Below is a small trained network, with its code and all its weights. Each question gives an input and a target symbol and asks what happens when units are switched off, that is, made to give their printed mean instead of their output.

import numpy as np


def w(rows, s, z=0):
    codes = np.array(rows[::2]) - 128.0
    scale = np.full(codes.shape[1], s)
    scale[-1] = z or s
    return codes * scale


def norm(h):
    return h / np.sqrt((h * h).mean(-1, keepdims=True) + 1e-5)


def f(y):
    return np.maximum(y, 0)


def softmax(a):
    e = np.exp(a - a.max(-1, keepdims=True))
    return e / e.sum(-1, keepdims=True)


def log_softmax(a):
    a = a - a.max(-1, keepdims=True)
    return a - np.log(np.exp(a).sum(-1, keepdims=True))


def net(x, mask):
    ids = ['αβγδζηθλπφψ'.index(c) for c in x.split()]
    T = len(ids)
    res = E[ids] + P[:T]
    r = norm(res)
    for j in range(3):
        rows = slice(3 * j, 3 * j + 3)
        q, k, v = (r @ M[0][rows].T for M in (Q, K, V))
        z = softmax(np.where(np.tri(T) > 0, q @ k.T / 3**0.5, -1e9)) @ v
        o = O[0][rows]
        res = res + np.where(mask[j], z, o[:, -1]) @ o[:, :-1]
    y = f(norm(res) @ A[0][:, :-1].T + A[0][:, -1])
    res = res + np.where(mask[3:19], y, B[0][:, -1]) @ B[0][:, :-1]
    return log_softmax(norm(res)[-1] @ U[:, :-1].T + U[:, -1])


Q, K, V, O, A, B = {}, {}, {}, {}, {}, {}
E = w([
[105,129,170,91],'α',
[71,82,3,21],'β',
[92,129,145,118],'γ',
[106,195,246,105],'δ',
[86,155,164,100],'ζ',
[157,97,129,153],'η',
[82,64,207,160],'θ',
[107,105,135,168],'λ',
[166,141,95,172],'π',
[112,98,136,196],'φ',
[136,155,130,101],'ψ',
],0.017)
P = w([
[83,128,40,132],'0',
[165,183,247,154],'1',
[166,134,122,116],'2',
[155,221,90,195],'3',
[176,149,251,150],'4',
[163,131,113,111],'5',
[146,227,84,201],'6',
],0.012)
Q[0] = w([
[153,207,43,112],'h0',
[129,134,54,102],'h0',
[147,215,16,92],'h0',
[26,205,107,240],'h1',
[14,154,40,133],'h1',
[136,59,119,141],'h1',
[214,154,206,168],'h2',
[120,2,71,112],'h2',
[96,39,204,192],'h2',
],0.0089)
K[0] = w([
[134,127,139,71],'h0',
[83,137,70,104],'h0',
[83,156,119,71],'h0',
[7,99,61,141],'h1',
[36,91,135,129],'h1',
[160,98,131,133],'h1',
[127,119,123,162],'h2',
[153,85,131,119],'h2',
[210,126,81,175],'h2',
],0.018)
V[0] = w([
[134,39,44,96],'h0',
[117,79,111,167],'h0',
[128,185,126,216],'h0',
[45,107,84,207],'h1',
[140,2,185,170],'h1',
[22,80,204,182],'h1',
[104,165,212,114],'h2',
[99,110,176,141],'h2',
[214,80,82,116],'h2',
],0.0094)
O[0] = w([
[109,87,146,156,3],'h0',
[171,186,172,153,96],'h0',
[105,132,126,142,182],'h0',
[87,102,146,222,195],'h1',
[185,8,171,130,41],'h1',
[62,76,175,136,153],'h1',
[102,70,155,97,183],'h2',
[99,126,184,149,144],'h2',
[129,121,78,180,23],'h2',
],0.011,0.0052)
A[0] = w([
[74,175,119,113,97],'n0',
[88,158,151,208,66],'n1',
[110,96,82,99,177],'n2',
[77,90,91,49,127],'n3',
[203,87,129,60,162],'n4',
[81,191,204,201,80],'n5',
[64,95,101,142,149],'n6',
[62,106,124,139,99],'n7',
[92,123,83,254,145],'n8',
[58,164,84,98,165],'n9',
[218,191,173,133,254],'n10',
[90,161,165,64,69],'n11',
[161,33,146,90,198],'n12',
[177,124,53,171,102],'n13',
[118,100,185,137,101],'n14',
[186,122,130,116,137],'n15',
],0.014,0.003)
B[0] = w([
[129,78,102,95,192],'n0',
[182,147,136,105,200],'n1',
[157,156,183,205,141],'n2',
[217,155,146,160,165],'n3',
[163,200,91,254,163],'n4',
[179,117,79,157,244],'n5',
[174,175,169,139,161],'n6',
[170,219,122,134,163],'n7',
[148,106,198,38,208],'n8',
[119,81,133,146,201],'n9',
[51,134,129,194,208],'n10',
[214,39,105,104,205],'n11',
[81,99,43,111,154],'n12',
[88,33,76,177,149],'n13',
[75,81,74,154,164],'n14',
[153,189,102,125,141],'n15',
],0.008,0.011)
U = w([
[200,90,140,122,13],'α',
[112,76,67,147,151],'β',
[185,26,127,152,26],'γ',
[135,154,248,102,54],'δ',
[127,52,168,33,222],'ζ',
[104,63,70,180,143],'η',
[31,1,150,140,253],'θ',
[155,36,221,205,47],'λ',
[29,172,77,172,203],'π',
[137,88,230,210,106],'φ',
[167,227,133,99,150],'ψ',
],0.0094,0.0036)

Each question gives the input, a string of symbols that net reads in full, and the target symbol t.
The units are the heads (3 rows each of Q, K, V and O) and the neurons (one row each of A and B). Each row of codes is followed by its name. A weight is (code - 128) times the scale printed after its matrix; where a second scale follows, it is the last column's (O, A, B and U).
mask holds one flag per unit, heads first, then neurons. A switched-off unit (its flag False) gives its mean, the last column of its rows in O or B, instead of its output. The means were averaged over made-up inputs and are rounded, as every weight is.
A unit's drop is (log p(t) with every unit on - log p(t) with that unit switched off) / (log p(t) with every unit on - log p(t) with every unit switched off).
The circuit of an input: a set's keep is (log p(t) with only the set's units on - log p(t) with every unit switched off) / (log p(t) with every unit on - log p(t) with every unit switched off). Starting from the 12 units with the biggest drops (on a tie, the unit counted first), units are removed one at a time, each time the one whose removal leaves the highest keep (on an exact tie, the one counted first), for as long as the keep stays at least 0.8.
units of the circuit, in order: the units of the circuit, biggest drop first
top k neurons: the k neurons with the biggest drops, biggest first
which heads matter: for each layer, one digit per head in row order, 1 if its drop is at least 0.15 and else 0, layers parted by /
drop when u is switched off: that unit's drop, to one decimal
input φ ψ ζ η φ ψ η, target λ: which heads matter	010
input θ λ β ψ δ, target ψ: units of the circuit, in order	(h1)
input ζ α λ ψ ψ γ η, target ψ: units of the circuit, in order	(h1; n8; n1)
input ζ ζ φ π, target ψ: units of the circuit, in order	(h1; n8; n1; n4)
input γ ζ π π ζ, target π: which heads matter	011
input δ ζ φ ψ, target ζ: which heads matter	001
input δ α ψ α ζ, target ψ: which heads matter	010
input δ ζ λ ζ ζ ζ α, target ζ: which heads matter	001
input ζ ζ γ β, target ψ: top 2 neurons	(n3; n7)
input φ ζ θ ψ, target λ: which heads matter	011
input λ π α η ζ ζ λ, target φ: top 2 neurons	(n11; n8)
input ζ θ ζ ζ γ, target ζ: top 2 neurons	(n11; n4)
input ζ η α λ, target ψ: top 2 neurons	(n8; n11)
input θ δ α ψ α γ η, target θ: top neuron	(n12)
input φ ζ ζ β, target λ: top 2 neurons	(n3; n2)
input λ γ θ δ ψ, target ψ: top 2 neurons	(n4; n8)
input λ θ ζ φ π γ α, target φ: top 2 neurons	(n7; n6)
input γ ζ γ ζ θ, target θ: drop when n1 is switched off	0.1
input π β α, target ψ: drop when h1 is switched off	1.7
input π γ ψ δ α, target ψ: drop when h1 is switched off	1.0
input ζ ζ α φ θ ψ η, target ψ: top 2 neurons	(n11; n7)
